Here is a tiny trained network, its code and every weight. The questions are about switching its units off for an input and a target symbol, where a switched-off unit gives its printed mean instead of its output.

import numpy as np


def w(rows, s, z=0):
    codes = np.array(rows[::2]) - 128.0
    scale = np.full(codes.shape[1], s)
    scale[-1] = z or s
    return codes * scale


def norm(h):
    return h / np.sqrt((h * h).mean(-1, keepdims=True) + 1e-5)


def softmax(a):
    e = np.exp(a - a.max(-1, keepdims=True))
    return e / e.sum(-1, keepdims=True)


def log_softmax(a):
    a = a - a.max(-1, keepdims=True)
    return a - np.log(np.exp(a).sum(-1, keepdims=True))


def net(x, mask):
    ids = ['ΔΘΛαβεζημξπστφψω'.index(c) for c in x.split()]
    T = len(ids)
    res = E[ids] + P[:T]
    u = 0
    for l in range(2):
        r = norm(res)
        for j in range(3):
            rows = slice(3 * j, 3 * j + 3)
            q, k, v = (r @ M[l][rows].T for M in (Q, K, V))
            z = softmax(np.where(np.tri(T) > 0, q @ k.T / 3**0.5, -1e9)) @ v
            o = O[l][rows]
            res = res + np.where(mask[u + j], z, o[:, -1]) @ o[:, :-1]
        u += 3
    return log_softmax(norm(res)[-1] @ U[:, :-1].T + U[:, -1])


Q, K, V, O = {}, {}, {}, {}
E = w([
[80,201,99,175,138,139,140,127,107,159],'Δ',
[93,145,89,103,96,135,95,156,99,120],'Θ',
[138,173,126,108,92,101,114,173,79,107],'Λ',
[170,78,208,114,146,106,155,132,111,125],'α',
[143,121,142,131,76,114,169,79,141,110],'β',
[146,160,133,127,91,158,181,85,132,131],'ε',
[107,97,97,110,169,174,145,200,124,132],'ζ',
[126,185,158,175,132,150,84,162,172,133],'η',
[156,159,109,148,114,83,147,115,207,141],'μ',
[126,209,156,130,182,105,136,140,166,185],'ξ',
[77,140,144,102,102,92,177,128,152,177],'π',
[122,156,127,146,160,143,145,91,135,59],'σ',
[121,168,176,118,126,133,110,70,99,138],'τ',
[166,137,135,99,84,140,125,85,151,139],'φ',
[96,83,128,255,90,117,149,126,128,164],'ψ',
[155,138,86,123,149,93,130,81,121,146],'ω',
],0.03)
P = w([
[172,54,82,254,90,214,196,93,53,179],'0',
[161,116,122,188,82,183,212,109,69,154],'1',
[154,129,125,141,70,152,175,138,75,133],'2',
[133,162,159,96,79,132,186,152,95,125],'3',
[111,141,181,66,91,118,161,124,133,109],'4',
[86,147,196,25,87,92,143,148,146,76],'5',
[69,144,203,19,128,99,123,127,176,72],'6',
[41,141,216,6,155,79,117,117,220,61],'7',
],0.0093)
Q[0] = w([
[164,117,106,116,115,158,103,71,28,164],'0.h0',
[111,88,187,140,251,196,106,140,115,76],'0.h0',
[43,187,203,39,115,150,180,118,100,112],'0.h0',
[168,165,107,134,93,196,77,109,227,132],'0.h1',
[75,80,215,87,166,101,130,176,179,191],'0.h1',
[136,36,107,216,192,149,129,164,139,65],'0.h1',
[64,94,164,170,145,95,134,225,146,147],'0.h2',
[156,34,160,83,32,155,102,142,52,143],'0.h2',
[99,180,204,103,34,164,172,172,153,61],'0.h2',
],0.029)
K[0] = w([
[188,108,133,140,143,153,149,79,62,149],'0.h0',
[141,94,185,163,143,219,161,184,107,76],'0.h0',
[124,160,174,3,166,77,143,90,169,88],'0.h0',
[122,159,97,159,119,110,38,149,176,108],'0.h1',
[55,145,171,91,106,87,164,169,135,113],'0.h1',
[87,36,109,242,99,153,135,197,82,179],'0.h1',
[79,94,147,176,123,119,167,208,141,123],'0.h2',
[172,17,220,123,66,181,158,124,77,169],'0.h2',
[74,160,225,31,75,150,102,92,192,94],'0.h2',
],0.029)
V[0] = w([
[154,141,2,58,166,109,197,144,190,163],'0.h0',
[53,123,39,114,143,122,147,39,39,92],'0.h0',
[109,190,115,185,57,39,75,67,154,207],'0.h0',
[155,148,62,186,128,152,109,165,199,8],'0.h1',
[93,131,166,132,195,53,95,88,87,89],'0.h1',
[146,17,106,72,113,71,132,159,156,163],'0.h1',
[105,90,160,127,44,176,97,183,144,231],'0.h2',
[138,163,141,88,108,152,35,71,87,160],'0.h2',
[56,149,241,149,70,202,138,196,208,71],'0.h2',
],0.034)
O[0] = w([
[157,165,76,54,99,219,74,119,111,218,233],'0.h0',
[49,179,146,74,86,198,185,123,75,113,224],'0.h0',
[83,173,49,113,164,56,205,87,201,168,253],'0.h0',
[105,98,82,161,179,95,13,94,89,179,21],'0.h1',
[149,217,163,107,124,62,138,157,82,148,111],'0.h1',
[148,98,167,62,62,149,131,42,150,157,117],'0.h1',
[108,163,190,144,84,129,123,173,154,249,84],'0.h2',
[113,194,183,181,129,93,89,138,157,84,151],'0.h2',
[21,116,178,96,172,238,156,209,190,175,60],'0.h2',
],0.02,0.029)
Q[1] = w([
[152,72,150,140,147,129,132,228,185,184],'1.h0',
[184,138,147,39,136,185,61,136,81,71],'1.h0',
[44,30,160,165,146,142,138,192,170,63],'1.h0',
[79,93,138,110,158,216,77,121,47,135],'1.h1',
[171,114,233,147,151,81,98,161,108,123],'1.h1',
[228,185,171,97,81,127,97,124,104,3],'1.h1',
[189,165,145,84,237,103,71,64,44,103],'1.h2',
[186,157,61,113,78,105,126,118,140,185],'1.h2',
[111,55,144,195,164,97,72,104,106,92],'1.h2',
],0.028)
K[1] = w([
[124,150,163,31,132,92,132,185,140,217],'1.h0',
[140,110,122,78,118,183,98,148,41,88],'1.h0',
[5,106,203,136,196,159,152,175,169,133],'1.h0',
[81,113,182,96,108,143,71,157,24,170],'1.h1',
[83,100,150,246,134,62,123,102,104,130],'1.h1',
[153,165,55,203,93,30,179,46,49,99],'1.h1',
[169,174,67,161,92,177,76,86,24,77],'1.h2',
[185,160,69,117,123,105,135,76,141,216],'1.h2',
[151,59,96,196,91,123,102,89,110,94],'1.h2',
],0.027)
V[1] = w([
[193,148,49,145,89,93,106,97,149,59],'1.h0',
[66,180,128,84,158,192,76,111,157,24],'1.h0',
[138,125,81,104,145,129,173,150,4,124],'1.h0',
[70,124,158,159,163,94,138,90,60,148],'1.h1',
[122,231,111,179,156,153,146,134,137,96],'1.h1',
[67,123,103,104,118,114,173,89,148,100],'1.h1',
[242,123,139,127,25,226,106,126,98,165],'1.h2',
[161,141,81,163,156,168,77,177,201,160],'1.h2',
[133,130,138,115,174,139,25,67,73,38],'1.h2',
],0.029)
O[1] = w([
[135,144,228,90,127,179,205,114,195,177,233],'1.h0',
[132,82,32,147,90,64,212,72,228,121,143],'1.h0',
[116,98,146,2,165,83,145,224,152,133,159],'1.h0',
[98,111,114,125,84,96,161,159,181,198,74],'1.h1',
[141,71,128,133,125,227,133,155,203,104,190],'1.h1',
[198,181,123,108,114,84,91,118,222,83,222],'1.h1',
[42,117,186,132,226,61,101,164,228,47,117],'1.h2',
[98,135,195,157,158,151,207,71,109,80,107],'1.h2',
[107,112,41,183,90,178,183,172,241,181,2],'1.h2',
],0.014,0.023)
U = w([
[160,141,99,137,99,161,163,140,126,149,90],'Δ',
[81,146,105,130,40,124,83,129,146,115,144],'Θ',
[189,128,109,145,66,168,142,158,139,164,123],'Λ',
[213,59,188,111,109,96,118,159,160,110,185],'α',
[200,144,60,65,71,75,125,81,124,92,155],'β',
[129,76,50,112,118,199,177,137,130,54,125],'ε',
[90,82,143,131,110,89,204,80,32,151,142],'ζ',
[139,150,98,131,96,190,133,107,79,117,92],'η',
[178,68,104,96,192,135,128,55,180,196,127],'μ',
[253,158,133,124,214,184,167,138,108,121,63],'ξ',
[108,148,126,75,204,111,74,97,104,63,108],'π',
[140,127,100,169,143,96,88,182,167,179,253],'σ',
[113,210,130,167,109,91,198,175,149,82,85],'τ',
[135,151,167,173,93,173,108,24,170,104,114],'φ',
[188,135,120,99,81,210,24,159,65,115,177],'ψ',
[90,168,185,55,78,186,183,121,163,168,100],'ω',
],0.0079,0.006)

Each question gives the input, a string of symbols that net reads in full, and the target symbol t.
The units are the heads (3 rows each of Q, K, V and O). Each row of codes is followed by its name. A weight is (code - 128) times the scale printed after its matrix; where a second scale follows, it is the last column's (O and U).
mask holds one flag per head, layer by layer. A switched-off head (its flag False) gives its mean, the last column of its rows in O, instead of its output. The means were averaged over made-up inputs and are rounded, as every weight is.
A unit's drop is (log p(t) with every unit on - log p(t) with that unit switched off) / (log p(t) with every unit on - log p(t) with every unit switched off).
The circuit of an input: a set's keep is (log p(t) with only the set's units on - log p(t) with every unit switched off) / (log p(t) with every unit on - log p(t) with every unit switched off). Starting from all 6 units, units are removed one at a time, each time the one whose removal leaves the highest keep (on an exact tie, the one counted first), for as long as the keep stays at least 0.8.
circuit, biggest first: the units of the circuit, biggest drop first
unit that matters most: the unit with the biggest drop
heads that matter: for each layer, one digit per head in row order, 1 if its drop is at least 0.15 and else 0, layers parted by /
drop when u is switched off: that unit's drop, to one decimal
input β Θ ε σ Δ Λ, target σ: heads that matter	010 / 000
input ω ψ ε Θ ω Δ Λ, target ω: unit that matters most	0.h2
input α ε ω ω Θ, target ω: heads that matter	101 / 100
input ε ω ψ, target ζ: circuit, biggest first	[0.h2; 1.h2; 0.h0]
input ε ε ε μ β, target μ: circuit, biggest first	[0.h0; 0.h1]
input Δ μ β, target μ: circuit, biggest first	[0.h1; 0.h0]
input Θ ω β π τ ε β Θ, target ε: circuit, biggest first	[1.h0; 0.h2]
input ζ Δ ε, target ζ: heads that matter	101 / 011
input α π τ β η ε φ ε, target φ: circuit, biggest first	[1.h0; 0.h0; 0.h2; 0.h1]
input ζ ω ω Λ ε Θ, target ε: heads that matter	010 / 100
input ε α ω ε, target ω: heads that matter	001 / 000
input ω η ζ β Λ, target ζ: circuit, biggest first	[0.h2; 0.h0; 1.h1; 0.h1]
input β ω β π π β Δ, target π: circuit, biggest first	[0.h2; 1.h2; 1.h0]
input ω Δ Θ Θ α ω Λ, target ω: circuit, biggest first	[0.h2]
input π β β ε, target ε: heads that matter	111 / 100
input ε μ α τ τ φ, target φ: circuit, biggest first	[1.h0; 0.h2; 0.h0; 0.h1]
input β φ Θ η ψ β, target ψ: heads that matter	111 / 101
input σ ω ε ξ ε, target ξ: circuit, biggest first	[0.h0; 1.h2; 0.h1; 0.h2]
input τ ω α τ σ, target ε: heads that matter	101 / 000
input ω Θ τ β β, target τ: circuit, biggest first	[0.h1]
input π β ε ω ω Θ Λ ζ, target ψ: heads that matter	100 / 000
input π ω ζ ω α φ ζ Θ, target φ: heads that matter	101 / 100
input ω η ω μ, target μ: heads that matter	110 / 000
input Θ β ε β σ, target ε: heads that matter	001 / 000
input ω μ π ω φ φ μ, target μ: circuit, biggest first	[0.h0; 0.h2]
input σ ω ω Λ φ, target ω: drop when 0.h0 is switched off	1.5
input ε α ω σ ε β, target σ: drop when 0.h1 is switched off	1.1
